Here is a tiny trained network, its code and every weight. The questions are about switching its units off for an input and a class, where a switched-off unit gives its printed mean instead of its output.

import numpy as np


def w(rows, s, z=0):
    codes = np.array(rows[::2]) - 128.0
    scale = np.full(codes.shape[1], s)
    scale[-1] = z or s
    return codes * scale


def norm(h):
    return h / np.sqrt((h * h).mean(-1, keepdims=True) + 1e-5)


def f(y):
    return y / 2 * (1 + np.tanh(0.7978845608 * (y + 0.044715 * y**3)))


def log_softmax(a):
    a = a - a.max(-1, keepdims=True)
    return a - np.log(np.exp(a).sum(-1, keepdims=True))


def net(x, mask):
    res = np.array(x, float).reshape(1, 7) / 4 @ E
    u = 0
    for l in range(2):
        y = f(norm(res) @ A[l][:, :-1].T + A[l][:, -1])
        res = res + np.where(mask[u : u + 9], y, B[l][:, -1]) @ B[l][:, :-1]
        u += 9
    return log_softmax(norm(res)[-1] @ U[:, :-1].T + U[:, -1])


A, B = {}, {}
E = w([
[117,121,138,134,117,128,131,141,138],'x0',
[119,109,127,138,121,132,132,94,139],'x1',
[131,187,187,31,22,23,240,53,98],'x2',
[6,208,106,140,21,164,103,99,20],'x3',
[121,143,112,128,138,112,122,134,136],'x4',
[146,132,131,133,111,122,116,128,126],'x5',
[113,121,116,117,133,119,131,138,133],'x6',
],0.017)
A[0] = w([
[148,165,181,33,71,14,252,95,141,156],'L0N1',
[77,167,96,115,142,229,108,142,113,15],'L0N2',
[136,144,143,75,101,18,186,206,127,117],'L0N3',
[199,93,161,111,177,42,232,143,195,50],'L0N4',
[213,88,154,122,147,72,189,161,166,144],'L0N5',
[75,122,107,142,142,128,114,113,207,136],'L0N6',
[108,151,169,2,141,134,145,93,127,45],'L0N7',
[211,70,144,150,226,153,86,132,229,54],'L0N8',
[196,104,156,111,155,104,150,132,213,244],'L0N9',
],0.013,0.011)
B[0] = w([
[115,127,127,31,153,32,212,50,46,251],'L0N1',
[108,136,142,186,109,143,150,120,99,153],'L0N2',
[148,170,229,191,78,164,182,104,137,180],'L0N3',
[96,66,121,100,214,27,236,141,109,192],'L0N4',
[125,37,28,72,248,78,180,58,136,193],'L0N5',
[149,160,161,149,86,147,100,91,151,144],'L0N6',
[122,133,154,179,97,135,104,104,183,150],'L0N7',
[183,247,182,140,45,151,167,135,134,194],'L0N8',
[246,48,128,15,198,136,159,199,205,213],'L0N9',
],0.014,0.022)
A[1] = w([
[187,11,35,59,247,118,145,203,248,87],'L1N1',
[95,157,219,152,104,146,116,29,74,143],'L1N2',
[44,8,78,153,190,122,38,170,44,2],'L1N3',
[56,102,65,215,128,194,11,101,140,80],'L1N4',
[85,131,43,46,136,42,182,175,89,143],'L1N5',
[253,92,135,80,227,135,182,120,214,186],'L1N6',
[124,30,83,89,194,21,119,94,138,11],'L1N7',
[244,97,206,79,170,142,194,163,142,145],'L1N8',
[43,115,61,194,165,201,41,210,71,53],'L1N9',
],0.013,0.01)
B[1] = w([
[115,231,246,234,43,207,65,135,111,219],'L1N1',
[123,168,143,162,125,164,99,143,151,188],'L1N2',
[76,254,160,161,106,140,86,94,82,145],'L1N3',
[77,177,134,216,186,44,172,198,181,186],'L1N4',
[92,191,167,128,90,136,116,82,30,206],'L1N5',
[140,31,23,123,198,141,38,160,161,254],'L1N6',
[103,115,87,201,224,32,199,127,129,170],'L1N7',
[156,55,43,117,72,197,43,161,168,227],'L1N8',
[75,206,127,202,148,90,141,221,238,186],'L1N9',
],0.015,0.022)
U = w([
[200,78,58,166,133,239,4,210,235,10],'0',
[47,229,199,223,130,169,55,198,202,254],'1',
[173,34,65,31,229,34,205,66,93,61],'2',
[19,240,205,98,22,103,186,42,18,78],'3',
],0.019,0.0074)

Each question gives the input, the list of numbers given to net, and the class t.
The units are the neurons (one row each of A and B). Each row of codes is followed by its name. A weight is (code - 128) times the scale printed after its matrix; where a second scale follows, it is the last column's (A, B and U).
mask holds one flag per neuron, layer by layer. A switched-off neuron (its flag False) gives its mean, the last column of its row in B, instead of its output. The means were averaged over made-up inputs and are rounded, as every weight is.
A unit's drop is (log p(t) with every unit on - log p(t) with that unit switched off) / (log p(t) with every unit on - log p(t) with every unit switched off).
The circuit of an input: a set's keep is (log p(t) with only the set's units on - log p(t) with every unit switched off) / (log p(t) with every unit on - log p(t) with every unit switched off). Starting from the 12 units with the biggest drops (on a tie, the unit counted first), units are removed one at a time, each time the one whose removal leaves the highest keep (on an exact tie, the one counted first), for as long as the keep stays at least 0.8.
units of the circuit, in order: the units of the circuit, biggest drop first
k most important neurons: the k neurons with the biggest drops, biggest first
k most important neurons of layer l: the k neurons of layer l with the biggest drops, biggest first
drop when u is switched off: that unit's drop, to one decimal
input [-4,0,-8,1,-4,-2,1], class 1: 2 most important neurons : L0N9, L0N1
input [-1,-7,3,2,-5,-8,-3], class 3: units of the circuit, in order : L0N9
input [-7,-3,0,-7,4,4,4], class 0: 2 most important neurons of layer 1 : L1N1, L1N8
input [-5,-7,-7,1,-8,6,3], class 1: 4 most important neurons : L0N9, L0N1, L0N4, L1N6
input [-3,4,-1,1,2,5,4], class 1: 2 most important neurons of layer 0 : L0N1, L0N9
input [-7,-8,-5,2,-8,1,-4], class 1: 2 most important neurons : L0N1, L0N9
input [-8,-7,-5,1,0,8,-1], class 1: 2 most important neurons of layer 0 : L0N9, L0N1
input [-7,-5,0,-8,2,5,-4], class 0: 3 most important neurons : L1N1, L0N1, L1N8
input [-5,3,3,1,0,1,-5], class 3: 2 most important neurons : L0N9, L0N5
input [-8,-8,-1,-5,2,-3,4], class 0: 2 most important neurons : L0N1, L1N1
input [5,2,-1,-8,8,5,7], class 0: drop when L1N1 is switched off : 0.4
input [7,6,-1,-5,3,-4,-6], class 0: drop when L1N5 is switched off : 0.0
input [0,5,4,1,7,-4,2], class 3: drop when L0N9 is switched off : 0.4
input [-5,-3,6,1,6,-2,-4], class 3: most important neuron of layer 1 : L1N6
